Moves between items:
bura $ fovi
bura + luga
zani $ kemi
zani + mevu
laba $ mope
laba + gimo
voma $ boro
voma + fade
sese $ soti
sese + sage
nesa $ zutu
nesa + debo
rego $ nifu
rego + finu
teza $ napi
teza + fotu
modo $ rego
modo + gale
regi $ dutu
regi + seri
tini $ dusa
tini + sivu
tebo $ sivu
tebo + zora
zutu $ kemi
zutu + mopa
dagi $ toro
dagi + paba
mopa $ nesa
mopa + vafo
sivu $ vofu
sivu + rupu
sunu $ nuzo
sunu + rame
zoge $ sese
zoge + dusa
napi $ tego
napi + lofa
gale $ finu
gale + pado
luga $ fodi
luga + nepo
gimo $ seri
gimo + sibe
pama $ fivu
pama + koru
sozu $ kobi
sozu + vilo
mome $ vufo
mome + luke
baga $ niba
baga + zani
puna $ sozu
puna + redo
tade $ lidi
tade + buti
fifu $ lazo
fifu + kobi
zora $ vofu
zora + toro
dutu $ tire
dutu + laba
goto $ besa
goto + tade
pame $ tivo
pame + ruze
zuta $ voma
zuta + dumi
gizu $ tego
gizu + bura
saba $ suti
saba + debo
ruze $ bupu
ruze + fifu
kemi $ buti
kemi + fufa
nuba $ paba
nuba + sese
vofu $ tini
vofu + tebo
salu $ gife
salu + kopo
risi $ zora
risi + redo
debo $ mopa
debo + guta
tivo $ pado
tivo + bupu
paba $ pebo
paba + soti
nuno $ tade
nuno + salu
fade $ zuta
fade + lubu
nepo $ dano
nepo + sage
zeve $ vilo
zeve + keti
tuda $ vafo
tuda + sozu
sibo $ gale
sibo + tivo
fotu $ neka
fotu + tego
kobi $ tuda
kobi + puna
lete $ pama
lete + nabo
posi $ fifu
posi + nesa
vufo $ buti
vufo + ruze
finu $ modo
finu + deba
nune $ keti
nune + sibe
suda $ fotu
suda + salu
dusa $ sage
dusa + vofu
tima $ mope
tima + voma
keti $ loge
keti + niba
koru $ nuzo
koru + laba
tire $ fivu
tire + regi
fovi $ gizu
fovi + fodi
bupu $ pame
bupu + lazo
komo $ sunu
komo + tego
rame $ komo
rame + gizu
lidi $ goto
lidi + zuta
mevu $ fufa
mevu + mome
tego $ rame
tego + fovi
fivu $ sibe
fivu + lete
gife $ napi
gife + vole
kose $ dagi
kose + risi
dano $ luga
dano + toro
luke $ novu
luke + saba
sage $ boro
sage + tini
lubu $ dumi
lubu + koru
guta $ deba
guta + rego
novu $ seri
novu + suti
vole $ salu
vole + zuta
deba $ nofu
deba + nifu
tifi $ buti
tifi + nune
nabo $ lubu
nabo + nuba
neka $ lete
neka + suda
nupo $ risi
nupo + rupu
mope $ kopo
mope + boro
pado $ sibo
pado + bupu
lazo $ ruze
lazo + posi
rebu $ sage
rebu + rego
besa $ saba
besa + lidi
loge $ zeve
loge + nune
buti $ keti
buti + lofa
fufa $ lidi
fufa + vufo
boro $ dusa
boro + zuta
toro $ nepo
toro + rebu
sibe $ lofa
sibe + pama
dumi $ fade
dumi + tire
rupu $ redo
rupu + nofu
pebo $ dagi
pebo + nuba
seri $ laba
seri + voma
fodi $ bura
fodi + dano
suti $ luke
suti + fivu
nuzo $ koru
nuzo + komo
kopo $ vole
kopo + tima
soti $ nuba
soti + zoge
lofa $ teza
lofa + fivu
nofu $ rebu
nofu + guta
niba $ nune
niba + regi
nifu $ guta
nifu + modo
vafo $ debo
vafo + posi
vilo $ puna
vilo + loge
redo $ nupo
redo + rebu

In the rows, zero is written as 139.

The rows follow the links: the fewer symbols apart two items are, the more alike their rows tend to be.

Each row is also shifted at random along 7 hidden directions that mean nothing.

Known rows, each with its item:
[151, 177, 103, 142, 154, 131, 140, 138, 115, 138, 151, 137, 159, 175, 114, 174, 131, 123, 137, 127, 92, 148, 161, 157, 157, 124, 129, 135, 128, 112, 139, 145, 148, 154, 129, 146, 147, 147, 97, 156, 136, 144, 150, 131, 144, 154, 158, 144, 181, 160, 114, 110, 143, 120, 138, 126, 149, 128, 106, 127, 146, 150, 151, 143, 169]: rame
[178, 126, 147, 132, 168, 126, 155, 172, 146, 125, 164, 165, 129, 105, 76, 166, 174, 104, 108, 98, 141, 151, 131, 123, 139, 116, 182, 213, 155, 130, 115, 208, 112, 168, 109, 80, 106, 126, 104, 163, 127, 133, 131, 142, 96, 176, 127, 123, 143, 148, 96, 130, 156, 112, 171, 169, 150, 152, 133, 118, 170, 112, 132, 158, 163]: pebo
[96, 115, 133, 131, 165, 153, 156, 185, 146, 110, 147, 183, 152, 139, 149, 116, 120, 180, 178, 189, 219, 169, 99, 127, 137, 128, 150, 78, 154, 144, 125, 152, 123, 113, 123, 124, 151, 145, 139, 159, 142, 99, 70, 141, 141, 111, 150, 93, 129, 129, 132, 178, 138, 199, 110, 150, 163, 133, 149, 160, 141, 124, 127, 157, 118]: rebu
[183, 134, 140, 136, 110, 160, 142, 108, 137, 161, 120, 151, 127, 141, 113, 180, 143, 123, 135, 133, 116, 129, 169, 154, 171, 174, 127, 173, 119, 125, 127, 126, 151, 173, 143, 134, 156, 153, 109, 150, 148, 181, 179, 118, 120, 172, 132, 175, 168, 136, 125, 124, 129, 100, 181, 171, 128, 108, 126, 129, 111, 141, 101, 165, 171]: fivu
[93, 119, 151, 164, 181, 149, 115, 151, 116, 130, 151, 90, 127, 112, 140, 132, 130, 179, 108, 93, 102, 143, 159, 167, 113, 108, 119, 147, 124, 142, 124, 116, 120, 126, 161, 168, 135, 133, 161, 128, 151, 110, 154, 140, 120, 144, 134, 187, 123, 120, 165, 121, 85, 82, 167, 122, 129, 161, 147, 135, 179, 130, 174, 133, 131]: tini
[218, 140, 131, 150, 119, 142, 138, 103, 156, 159, 135, 105, 149, 147, 192, 128, 135, 93, 130, 156, 135, 102, 114, 96, 150, 138, 157, 143, 158, 170, 136, 102, 160, 116, 154, 112, 188, 132, 162, 136, 127, 153, 133, 153, 146, 111, 128, 155, 130, 143, 180, 160, 146, 165, 124, 117, 127, 156, 139, 161, 106, 163, 165, 130, 164]: goto
[103, 126, 139, 142, 142, 149, 120, 166, 141, 126, 144, 126, 130, 131, 149, 114, 94, 199, 148, 171, 139, 145, 125, 160, 92, 144, 115, 69, 98, 146, 135, 80, 143, 111, 144, 159, 163, 136, 144, 150, 166, 122, 136, 121, 122, 142, 164, 131, 157, 129, 145, 155, 100, 163, 128, 91, 168, 95, 147, 144, 166, 130, 164, 154, 136]: redo
[165, 170, 109, 121, 139, 148, 163, 110, 148, 143, 113, 160, 154, 178, 132, 158, 128, 119, 151, 169, 141, 134, 139, 152, 157, 142, 118, 100, 115, 120, 168, 130, 148, 141, 141, 117, 154, 153, 125, 149, 145, 155, 147, 122, 162, 153, 135, 131, 178, 140, 120, 147, 139, 164, 124, 165, 141, 119, 110, 144, 101, 136, 143, 141, 179]: napi
[160, 110, 148, 137, 147, 120, 173, 134, 114, 139, 141, 136, 127, 102, 134, 131, 129, 116, 108, 134, 134, 150, 137, 133, 134, 129, 137, 178, 138, 130, 143, 162, 146, 148, 164, 122, 99, 132, 123, 130, 148, 138, 193, 180, 154, 155, 111, 110, 119, 96, 123, 153, 164, 127, 158, 142, 89, 163, 155, 130, 141, 159, 138, 136, 143]: sibo
[85, 131, 149, 107, 154, 161, 169, 120, 132, 144, 82, 134, 148, 153, 168, 134, 175, 132, 141, 143, 143, 98, 158, 179, 186, 147, 133, 194, 161, 125, 172, 162, 145, 180, 123, 122, 125, 167, 135, 143, 167, 142, 147, 125, 172, 171, 122, 153, 120, 114, 166, 137, 114, 124, 158, 169, 104, 135, 116, 146, 80, 138, 108, 115, 143]: dumi
[173, 148, 139, 164, 100, 113, 127, 125, 152, 167, 158, 168, 121, 129, 110, 127, 135, 107, 146, 121, 167, 149, 116, 85, 108, 144, 152, 101, 115, 193, 116, 133, 124, 105, 162, 133, 135, 96, 194, 94, 91, 170, 122, 151, 137, 94, 95, 110, 122, 127, 117, 139, 177, 162, 148, 161, 129, 190, 145, 117, 131, 148, 132, 152, 87]: fufa
[129, 131, 148, 168, 140, 150, 147, 173, 101, 146, 138, 150, 142, 127, 143, 148, 97, 162, 142, 151, 149, 139, 144, 125, 164, 149, 130, 166, 161, 155, 110, 135, 150, 134, 146, 118, 164, 160, 113, 159, 141, 124, 143, 169, 139, 125, 137, 135, 142, 103, 144, 150, 140, 128, 178, 133, 107, 167, 157, 151, 125, 142, 129, 167, 132]: deba
[135, 139, 142, 128, 92, 149, 134, 133, 163, 162, 141, 158, 116, 140, 128, 143, 102, 184, 141, 192, 159, 125, 150, 122, 131, 182, 123, 146, 135, 127, 135, 100, 151, 110, 161, 129, 121, 158, 144, 128, 170, 166, 183, 133, 109, 147, 122, 137, 162, 133, 124, 140, 143, 108, 154, 164, 151, 123, 135, 131, 123, 94, 99, 168, 146]: loge
[130, 165, 126, 144, 126, 159, 126, 97, 125, 151, 115, 138, 143, 174, 119, 174, 130, 144, 158, 134, 105, 157, 189, 180, 155, 147, 92, 89, 82, 120, 143, 106, 136, 153, 171, 208, 155, 149, 142, 124, 134, 170, 163, 106, 159, 144, 139, 186, 168, 143, 130, 112, 115, 109, 147, 169, 138, 113, 125, 133, 130, 155, 130, 138, 150]: teza
[126, 180, 134, 153, 122, 100, 114, 145, 122, 147, 131, 149, 136, 165, 139, 144, 170, 121, 119, 83, 94, 107, 149, 133, 156, 169, 148, 187, 178, 162, 140, 181, 140, 161, 77, 139, 124, 140, 115, 154, 127, 145, 139, 143, 137, 150, 168, 133, 141, 167, 141, 85, 154, 129, 147, 107, 145, 134, 140, 136, 151, 146, 169, 141, 108]: vafo
[109, 110, 130, 125, 179, 151, 143, 162, 140, 128, 145, 103, 144, 116, 151, 110, 119, 164, 135, 160, 118, 123, 126, 170, 99, 112, 151, 114, 105, 135, 144, 81, 144, 136, 147, 133, 146, 114, 153, 153, 182, 109, 158, 114, 126, 184, 138, 127, 140, 114, 154, 180, 102, 142, 142, 97, 154, 102, 113, 120, 173, 137, 163, 133, 159]: sage
[167, 129, 149, 112, 132, 133, 150, 107, 181, 123, 134, 141, 146, 137, 163, 116, 149, 95, 139, 191, 164, 152, 134, 118, 124, 133, 139, 117, 132, 117, 181, 126, 124, 143, 164, 155, 108, 128, 163, 114, 140, 128, 167, 130, 169, 140, 127, 136, 109, 157, 127, 162, 169, 170, 79, 181, 147, 124, 173, 154, 166, 125, 149, 107, 174]: ruze
[143, 129, 149, 137, 116, 140, 126, 118, 135, 133, 131, 180, 114, 140, 93, 157, 173, 147, 162, 82, 161, 171, 129, 171, 145, 162, 115, 96, 101, 145, 110, 187, 134, 138, 117, 186, 149, 145, 142, 123, 110, 188, 91, 123, 123, 105, 154, 143, 152, 141, 120, 111, 132, 145, 150, 156, 149, 113, 130, 136, 98, 165, 87, 156, 91]: regi
[160, 140, 140, 144, 88, 149, 120, 111, 181, 159, 152, 166, 138, 155, 157, 126, 120, 127, 177, 195, 179, 150, 151, 86, 140, 157, 140, 84, 124, 156, 131, 80, 129, 122, 174, 182, 153, 125, 201, 105, 112, 149, 143, 111, 141, 105, 110, 160, 119, 157, 137, 157, 158, 143, 119, 201, 160, 140, 162, 140, 153, 118, 114, 141, 135]: kemi
[103, 128, 151, 135, 173, 144, 151, 146, 146, 125, 105, 142, 132, 116, 128, 111, 144, 149, 150, 126, 165, 136, 119, 162, 107, 110, 136, 102, 102, 160, 166, 134, 114, 132, 152, 114, 134, 121, 175, 122, 136, 129, 109, 134, 169, 132, 113, 126, 123, 108, 139, 163, 113, 177, 139, 157, 117, 160, 140, 142, 132, 133, 160, 121, 121]: boro
[147, 126, 156, 131, 165, 160, 128, 146, 167, 124, 146, 68, 150, 96, 160, 123, 129, 135, 153, 141, 132, 133, 136, 133, 106, 89, 177, 138, 128, 124, 157, 105, 132, 151, 185, 134, 157, 109, 148, 124, 131, 109, 114, 137, 165, 116, 143, 160, 116, 176, 153, 184, 152, 162, 98, 110, 143, 152, 176, 139, 173, 145, 142, 71, 156]: sese
[141, 170, 109, 103, 146, 143, 174, 148, 147, 131, 120, 184, 165, 174, 122, 158, 152, 119, 161, 178, 160, 134, 125, 146, 175, 142, 154, 143, 148, 104, 168, 181, 150, 169, 101, 88, 137, 154, 84, 172, 152, 145, 112, 121, 163, 166, 158, 90, 172, 152, 101, 147, 165, 184, 113, 162, 151, 105, 105, 144, 102, 129, 118, 137, 171]: nuzo
[179, 118, 148, 153, 138, 155, 154, 154, 112, 133, 144, 130, 146, 120, 165, 152, 107, 142, 132, 167, 151, 147, 134, 128, 169, 146, 131, 160, 162, 140, 115, 131, 154, 143, 148, 116, 180, 166, 89, 172, 145, 123, 145, 165, 138, 128, 153, 146, 151, 119, 152, 171, 141, 144, 154, 128, 121, 142, 166, 171, 130, 159, 141, 161, 172]: finu
[107, 153, 145, 122, 129, 121, 117, 121, 156, 122, 134, 130, 139, 156, 160, 117, 165, 123, 146, 128, 127, 145, 151, 146, 125, 142, 133, 114, 137, 125, 177, 148, 126, 150, 127, 195, 101, 129, 160, 113, 127, 136, 144, 127, 161, 128, 163, 148, 107, 180, 144, 118, 150, 154, 85, 137, 157, 119, 168, 146, 171, 139, 159, 95, 114]: fifu
[140, 127, 133, 116, 159, 151, 172, 110, 155, 128, 90, 172, 142, 168, 147, 144, 168, 119, 129, 168, 150, 127, 148, 170, 179, 155, 108, 138, 133, 129, 167, 143, 122, 157, 110, 129, 137, 164, 139, 152, 162, 136, 163, 100, 144, 187, 125, 170, 139, 115, 150, 136, 91, 133, 144, 208, 134, 105, 118, 166, 116, 119, 163, 158, 185]: vole
[174, 150, 124, 133, 111, 133, 151, 125, 139, 161, 133, 163, 156, 181, 177, 140, 177, 91, 132, 147, 140, 99, 134, 102, 207, 166, 170, 207, 214, 158, 122, 170, 157, 160, 74, 109, 151, 161, 119, 171, 134, 140, 132, 135, 123, 154, 141, 135, 129, 146, 170, 126, 156, 132, 154, 146, 143, 134, 113, 154, 104, 144, 136, 156, 154]: saba
[185, 174, 100, 150, 163, 121, 148, 154, 127, 138, 181, 143, 156, 163, 108, 178, 122, 120, 116, 136, 116, 152, 131, 117, 139, 113, 144, 144, 147, 122, 125, 157, 143, 125, 134, 105, 139, 139, 110, 160, 130, 133, 146, 148, 120, 149, 135, 120, 177, 151, 114, 120, 148, 119, 138, 138, 150, 160, 105, 130, 157, 132, 171, 165, 179]: fovi
[169, 153, 130, 151, 114, 120, 146, 123, 131, 169, 132, 146, 135, 147, 151, 125, 154, 108, 131, 109, 139, 106, 107, 112, 135, 148, 152, 152, 158, 185, 131, 153, 164, 106, 128, 99, 144, 123, 174, 126, 121, 168, 125, 169, 140, 119, 110, 105, 123, 112, 155, 131, 156, 159, 157, 115, 111, 181, 108, 125, 88, 163, 143, 149, 102]: tade
[140, 136, 140, 142, 167, 123, 146, 128, 129, 116, 104, 172, 122, 133, 95, 139, 187, 119, 134, 59, 148, 155, 104, 184, 130, 134, 117, 95, 104, 168, 148, 199, 120, 134, 98, 129, 142, 132, 152, 138, 111, 158, 82, 131, 159, 129, 146, 122, 139, 121, 130, 119, 111, 190, 148, 142, 131, 137, 124, 150, 111, 168, 167, 140, 101]: tima
[186, 179, 140, 161, 103, 112, 110, 136, 159, 148, 141, 172, 136, 144, 128, 142, 140, 100, 142, 123, 144, 133, 129, 88, 130, 157, 154, 119, 140, 189, 127, 139, 122, 134, 121, 122, 156, 116, 145, 132, 88, 147, 117, 144, 140, 111, 145, 130, 142, 177, 113, 129, 176, 178, 129, 148, 158, 158, 170, 145, 159, 141, 171, 146, 125]: zutu
[121, 107, 144, 128, 188, 150, 142, 146, 143, 115, 147, 111, 139, 127, 147, 127, 152, 151, 124, 133, 130, 142, 133, 161, 126, 109, 141, 150, 142, 126, 142, 139, 119, 145, 130, 139, 138, 139, 143, 153, 160, 105, 135, 116, 115, 167, 143, 161, 124, 137, 162, 145, 95, 120, 139, 137, 157, 123, 129, 146, 173, 122, 170, 135, 169]: dusa
[88, 138, 128, 84, 133, 114, 174, 134, 161, 136, 123, 172, 153, 170, 168, 94, 173, 113, 151, 198, 165, 122, 124, 140, 136, 153, 159, 137, 154, 117, 197, 159, 144, 160, 100, 141, 71, 128, 151, 130, 173, 124, 168, 120, 172, 187, 132, 76, 102, 131, 131, 154, 168, 176, 93, 156, 149, 97, 120, 124, 138, 121, 137, 117, 135]: lazo
[129, 152, 132, 148, 161, 128, 161, 124, 121, 146, 98, 166, 131, 152, 121, 151, 169, 115, 115, 97, 139, 113, 142, 160, 161, 145, 118, 177, 150, 157, 155, 180, 129, 135, 117, 99, 119, 155, 145, 137, 135, 152, 142, 152, 157, 157, 108, 142, 137, 100, 139, 102, 115, 126, 179, 168, 96, 175, 113, 147, 98, 138, 165, 151, 129]: salu
[114, 127, 149, 155, 163, 138, 124, 169, 129, 110, 154, 153, 128, 130, 122, 139, 137, 181, 130, 114, 158, 168, 125, 141, 128, 130, 126, 118, 153, 147, 113, 165, 110, 106, 117, 140, 146, 154, 134, 153, 132, 119, 96, 144, 107, 110, 160, 150, 143, 146, 140, 120, 107, 135, 143, 139, 163, 147, 158, 163, 163, 117, 160, 165, 121]: nupo
[159, 118, 147, 130, 157, 150, 147, 112, 140, 115, 102, 153, 129, 141, 128, 149, 184, 111, 126, 90, 125, 144, 129, 194, 154, 144, 110, 120, 109, 144, 147, 164, 123, 155, 101, 147, 160, 149, 136, 153, 130, 152, 123, 109, 138, 158, 149, 169, 143, 128, 145, 125, 90, 151, 152, 156, 137, 104, 123, 164, 125, 163, 168, 146, 155]: voma

Start here and follow the symbols in turn, left to right. Where do you end up?
Answers are names.
[120, 177, 128, 149, 152, 134, 157, 136, 119, 168, 89, 149, 138, 142, 120, 151, 126, 127, 131, 129, 124, 102, 151, 152, 146, 139, 127, 167, 123, 157, 174, 139, 150, 141, 158, 80, 124, 143, 139, 132, 148, 154, 164, 157, 188, 159, 101, 120, 158, 101, 119, 129, 137, 141, 175, 155, 80, 180, 114, 129, 95, 137, 149, 134, 129]
$ $ $ + + +: sese
[68, 163, 140, 144, 107, 140, 124, 152, 126, 174, 119, 181, 145, 171, 160, 126, 119, 148, 161, 183, 133, 112, 194, 120, 174, 179, 134, 150, 143, 164, 138, 92, 134, 173, 127, 169, 128, 140, 155, 134, 146, 120, 183, 112, 148, 176, 124, 150, 123, 127, 141, 124, 138, 113, 168, 178, 132, 133, 154, 132, 162, 113, 132, 157, 111]
$ + + + + $: mopa
[142, 158, 134, 121, 140, 157, 161, 128, 139, 149, 104, 144, 152, 149, 136, 167, 145, 125, 145, 149, 132, 112, 163, 162, 179, 146, 139, 194, 155, 110, 164, 153, 151, 183, 136, 103, 139, 170, 94, 159, 156, 154, 154, 133, 166, 170, 142, 145, 164, 144, 127, 137, 141, 129, 150, 161, 118, 126, 117, 137, 99, 138, 113, 126, 175]
$ + + +: fovi
[57, 177, 139, 137, 110, 121, 121, 155, 137, 168, 119, 174, 142, 170, 154, 109, 138, 139, 170, 155, 139, 113, 168, 122, 143, 166, 150, 126, 140, 170, 157, 117, 134, 158, 114, 161, 110, 119, 167, 114, 140, 128, 147, 121, 172, 152, 123, 109, 116, 141, 128, 126, 163, 150, 138, 145, 139, 144, 146, 113, 152, 126, 135, 131, 80]
+ + +: rego
[140, 136, 127, 143, 176, 131, 151, 172, 135, 136, 147, 103, 139, 118, 159, 117, 116, 163, 108, 141, 127, 99, 92, 134, 96, 114, 159, 162, 161, 152, 145, 128, 161, 95, 132, 58, 145, 134, 127, 163, 172, 114, 129, 167, 126, 152, 141, 95, 148, 114, 159, 168, 124, 162, 142, 59, 135, 152, 110, 140, 133, 134, 176, 141, 155]
+ + + +: finu
[125, 148, 142, 168, 143, 126, 154, 189, 93, 155, 144, 151, 128, 108, 136, 134, 93, 168, 133, 135, 153, 114, 109, 114, 130, 142, 150, 173, 165, 177, 112, 147, 164, 109, 136, 58, 151, 144, 108, 166, 146, 131, 126, 193, 142, 128, 128, 78, 160, 88, 128, 161, 151, 157, 187, 87, 99, 190, 143, 137, 113, 146, 143, 167, 102]
+ + + + + +: modo
[205, 155, 128, 122, 105, 140, 145, 112, 158, 144, 125, 170, 137, 153, 115, 162, 142, 115, 157, 143, 159, 149, 114, 135, 149, 159, 129, 103, 118, 134, 139, 149, 155, 134, 134, 121, 166, 144, 127, 146, 121, 189, 111, 133, 136, 121, 149, 121, 172, 152, 114, 138, 158, 176, 127, 147, 151, 111, 120, 142, 94, 157, 116, 151, 155]
$ $ + + $: sibe
[127, 133, 123, 120, 90, 134, 144, 118, 159, 167, 141, 183, 129, 166, 130, 114, 139, 148, 176, 177, 170, 138, 119, 128, 124, 173, 141, 88, 110, 152, 132, 115, 160, 112, 132, 156, 125, 122, 180, 114, 154, 181, 146, 118, 124, 140, 122, 85, 134, 115, 124, 147, 155, 155, 146, 149, 161, 103, 101, 106, 109, 133, 90, 165, 101]
$ + + +: seri
[143, 129, 138, 162, 177, 136, 132, 173, 126, 128, 176, 119, 137, 113, 114, 147, 121, 155, 113, 121, 128, 158, 140, 129, 112, 98, 147, 151, 132, 141, 112, 135, 121, 119, 153, 129, 140, 127, 141, 147, 136, 113, 136, 151, 103, 140, 130, 150, 144, 137, 134, 136, 120, 104, 155, 131, 144, 171, 140, 134, 184, 120, 165, 155, 151]
$ + $ +: zuta
[223, 144, 119, 157, 119, 106, 146, 120, 135, 159, 137, 161, 128, 142, 122, 138, 161, 82, 119, 95, 135, 116, 87, 111, 125, 147, 154, 135, 137, 193, 116, 163, 153, 111, 110, 85, 163, 113, 157, 141, 105, 175, 113, 156, 125, 125, 123, 98, 142, 117, 141, 137, 159, 181, 154, 110, 126, 159, 109, 133, 105, 173, 167, 170, 123]
$ + + +: lofa
[119, 110, 155, 137, 148, 118, 145, 124, 127, 116, 149, 156, 124, 121, 108, 129, 166, 120, 133, 106, 150, 199, 151, 156, 123, 126, 121, 107, 103, 127, 141, 177, 113, 154, 159, 209, 87, 115, 161, 97, 116, 143, 153, 147, 154, 128, 123, 134, 96, 124, 117, 125, 149, 128, 129, 182, 121, 151, 168, 126, 170, 151, 132, 128, 102]
$ + $ + +: fifu
[109, 112, 147, 121, 176, 158, 137, 167, 162, 111, 157, 118, 151, 129, 156, 126, 151, 164, 151, 165, 167, 152, 134, 139, 134, 104, 157, 140, 162, 108, 137, 144, 114, 144, 133, 145, 133, 144, 137, 150, 152, 92, 106, 119, 125, 135, 155, 160, 118, 169, 151, 159, 129, 134, 107, 148, 179, 130, 151, 148, 178, 107, 136, 120, 159]
+ + + $ + $: dusa
[144, 169, 143, 137, 123, 139, 145, 143, 135, 158, 110, 125, 130, 101, 111, 147, 131, 127, 161, 107, 134, 116, 126, 147, 122, 126, 163, 159, 117, 151, 162, 147, 160, 156, 168, 77, 147, 123, 123, 132, 122, 168, 111, 160, 186, 126, 123, 99, 161, 139, 105, 165, 182, 183, 148, 105, 99, 167, 134, 114, 88, 167, 104, 99, 113]
$ + $ $ $: nuzo
[125, 154, 139, 118, 101, 132, 132, 149, 164, 146, 141, 172, 119, 147, 124, 129, 124, 179, 149, 180, 163, 128, 122, 125, 116, 179, 129, 116, 138, 130, 149, 135, 145, 108, 125, 121, 118, 154, 138, 136, 163, 158, 149, 130, 115, 142, 146, 106, 165, 149, 117, 136, 147, 154, 126, 138, 172, 106, 134, 137, 124, 101, 116, 164, 132]
$ + + +: rego
